Here is a tiny trained network, its code and every weight. The questions are about switching its units off for an input and a class, where a switched-off unit gives its printed mean instead of its output.

import numpy as np


def w(rows, s, z=0):
    codes = np.array(rows[::2]) - 128.0
    scale = np.full(codes.shape[1], s)
    scale[-1] = z or s
    return codes * scale


def norm(h):
    return h / np.sqrt((h * h).mean(-1, keepdims=True) + 1e-5)


def f(y):
    return y / 2 * (1 + np.tanh(0.7978845608 * (y + 0.044715 * y**3)))


def log_softmax(a):
    a = a - a.max(-1, keepdims=True)
    return a - np.log(np.exp(a).sum(-1, keepdims=True))


def net(x, mask):
    res = np.array(x, float).reshape(1, 7) / 4 @ E
    u = 0
    for l in range(2):
        y = f(norm(res) @ A[l][:, :-1].T + A[l][:, -1])
        res = res + np.where(mask[u : u + 13], y, B[l][:, -1]) @ B[l][:, :-1]
        u += 13
    return log_softmax(norm(res)[-1] @ U[:, :-1].T + U[:, -1])


A, B = {}, {}
E = w([
[128,128,128,133,129,129],'x0',
[156,105,212,129,32,101],'x1',
[128,129,129,130,128,127],'x2',
[172,255,133,126,109,168],'x3',
[196,134,64,166,102,40],'x4',
[40,151,79,131,59,115],'x5',
[127,129,128,129,128,127],'x6',
],0.0062)
A[0] = w([
[177,100,183,110,183,122,54],'0.n0',
[74,138,105,126,68,108,92],'0.n1',
[77,7,82,135,184,107,43],'0.n2',
[145,250,106,137,152,167,49],'0.n3',
[91,130,159,102,140,158,54],'0.n4',
[69,141,117,120,102,145,78],'0.n5',
[84,133,83,112,100,126,59],'0.n6',
[49,150,48,113,99,129,95],'0.n7',
[199,115,122,117,228,145,56],'0.n8',
[99,124,6,111,229,149,2],'0.n9',
[52,128,147,139,169,201,67],'0.n10',
[181,122,9,149,116,87,82],'0.n11',
[146,83,163,104,39,123,6],'0.n12',
],0.012,0.0023)
B[0] = w([
[154,137,46,201,199,123,204],'0.n0',
[194,121,82,192,182,141,182],'0.n1',
[157,149,59,42,28,176,254],'0.n2',
[130,113,77,63,21,159,232],'0.n3',
[130,124,134,94,156,68,153],'0.n4',
[155,123,95,141,182,133,158],'0.n5',
[152,128,98,180,156,136,154],'0.n6',
[187,113,61,219,200,155,204],'0.n7',
[171,125,62,223,202,166,228],'0.n8',
[56,169,250,197,60,135,242],'0.n9',
[119,92,182,55,193,55,200],'0.n10',
[99,102,181,22,224,86,220],'0.n11',
[53,160,187,162,107,176,192],'0.n12',
],0.018,0.0067)
A[1] = w([
[97,148,77,174,88,147,54],'1.n0',
[154,136,96,78,73,164,120],'1.n1',
[125,120,127,115,124,83,103],'1.n2',
[111,96,150,143,128,131,87],'1.n3',
[136,128,171,49,172,88,81],'1.n4',
[142,118,64,72,10,114,54],'1.n5',
[100,139,170,58,65,124,124],'1.n6',
[170,133,111,65,50,194,61],'1.n7',
[73,164,214,196,108,164,25],'1.n8',
[71,183,236,217,70,101,45],'1.n9',
[126,88,165,53,174,59,5],'1.n10',
[120,148,154,37,186,60,52],'1.n11',
[92,148,113,89,190,187,156],'1.n12',
],0.011,0.0028)
B[1] = w([
[154,101,186,82,192,9,188],'1.n0',
[6,50,150,120,127,81,218],'1.n1',
[132,74,172,133,140,110,117],'1.n2',
[180,134,138,124,95,153,124],'1.n3',
[126,135,172,59,211,112,179],'1.n4',
[74,70,29,66,40,106,237],'1.n5',
[214,130,57,223,146,118,225],'1.n6',
[58,58,91,76,83,104,244],'1.n7',
[190,211,158,117,30,85,243],'1.n8',
[94,249,205,196,54,138,254],'1.n9',
[166,130,195,40,215,151,178],'1.n10',
[103,117,200,56,206,220,190],'1.n11',
[159,88,164,165,51,90,199],'1.n12',
],0.015,0.0056)
U = w([
[66,53,53,52,45,96,208],'0',
[126,218,204,163,56,112,209],'1',
[185,104,44,210,205,141,80],'2',
[128,113,212,12,213,136,2],'3',
],0.011,0.00072)

Each question gives the input, the list of numbers given to net, and the class t.
The units are the neurons (one row each of A and B). Each row of codes is followed by its name. A weight is (code - 128) times the scale printed after its matrix; where a second scale follows, it is the last column's (A, B and U).
mask holds one flag per neuron, layer by layer. A switched-off neuron (its flag False) gives its mean, the last column of its row in B, instead of its output. The means were averaged over made-up inputs and are rounded, as every weight is.
A unit's drop is (log p(t) with every unit on - log p(t) with that unit switched off) / (log p(t) with every unit on - log p(t) with every unit switched off).
The circuit of an input: a set's keep is (log p(t) with only the set's units on - log p(t) with every unit switched off) / (log p(t) with every unit on - log p(t) with every unit switched off). Starting from the 12 units with the biggest drops (on a tie, the unit counted first), units are removed one at a time, each time the one whose removal leaves the highest keep (on an exact tie, the one counted first), for as long as the keep stays at least 0.8.
units of the circuit, in order: the units of the circuit, biggest drop first
unit that matters most: the unit with the biggest drop
k most important neurons: the k neurons with the biggest drops, biggest first
top k neurons in layer l: the k neurons of layer l with the biggest drops, biggest first
drop of u: that unit's drop, to one decimal
input [-2,6,-2,7,0,8,-3], class 2: top 3 neurons in layer 0	[0.n1; 0.n2; 0.n9]
input [-1,-6,-4,2,4,0,-4], class 1: units of the circuit, in order	[0.n9]
input [-3,7,4,7,0,8,7], class 2: units of the circuit, in order	[0.n1; 0.n9]
input [5,8,5,-7,-4,8,5], class 1: 2 most important neurons	[0.n12; 0.n3]
input [-3,7,0,-6,2,-1,0], class 1: 4 most important neurons	[0.n12; 0.n3; 1.n9; 1.n8]
input [7,2,-8,5,4,1,5], class 0: 3 most important neurons	[0.n3; 0.n10; 1.n5]
input [-8,-5,4,1,-6,4,0], class 3: 2 most important neurons	[0.n10; 0.n4]
input [3,3,-4,5,6,-7,3], class 2: 3 most important neurons	[0.n2; 0.n10; 0.n8]
input [-7,-6,-6,-5,-1,-7,7], class 2: 2 most important neurons	[0.n8; 0.n0]
input [-2,6,6,6,-7,-3,8], class 3: 4 most important neurons	[0.n4; 0.n9; 0.n2; 0.n8]
input [-6,4,-5,7,-5,7,5], class 0: 3 most important neurons	[0.n3; 0.n8; 0.n0]
input [-6,2,-7,7,-8,5,-2], class 3: 3 most important neurons	[0.n10; 0.n2; 0.n4]
input [-4,-8,-6,-4,7,4,2], class 1: top 2 neurons in layer 0	[0.n9; 0.n10]
input [6,3,7,2,6,4,8], class 3: units of the circuit, in order	[0.n11]
input [2,-1,-6,-5,-7,-2,0], class 3: 2 most important neurons	[0.n10; 0.n3]
input [-2,5,-2,-2,-8,-1,-3], class 3: 2 most important neurons	[0.n9; 0.n10]
input [8,-8,3,2,6,-7,8], class 1: top 2 neurons in layer 0	[0.n9; 0.n7]
input [3,4,4,4,0,-4,-3], class 0: top 4 neurons in layer 0	[0.n9; 0.n7; 0.n1; 0.n8]
input [-3,4,0,0,5,-3,6], class 3: top 2 neurons in layer 0	[0.n11; 0.n9]
input [-1,-2,1,7,3,3,0], class 0: unit that matters most	0.n3
input [3,0,-3,3,-4,-4,4], class 2: 2 most important neurons	[0.n8; 0.n2]
input [3,2,-3,1,-7,-7,8], class 2: 3 most important neurons	[0.n0; 0.n8; 0.n11]
input [-5,6,1,8,-7,4,-1], class 0: top 2 neurons in layer 0	[0.n9; 0.n11]
input [-3,6,3,7,3,-4,-1], class 0: drop of 0.n9	0.7
input [-6,1,-3,7,1,-6,-3], class 0: drop of 0.n3	1.8
input [-1,-8,-7,0,-6,-4,-1], class 1: drop of 0.n9	1.5
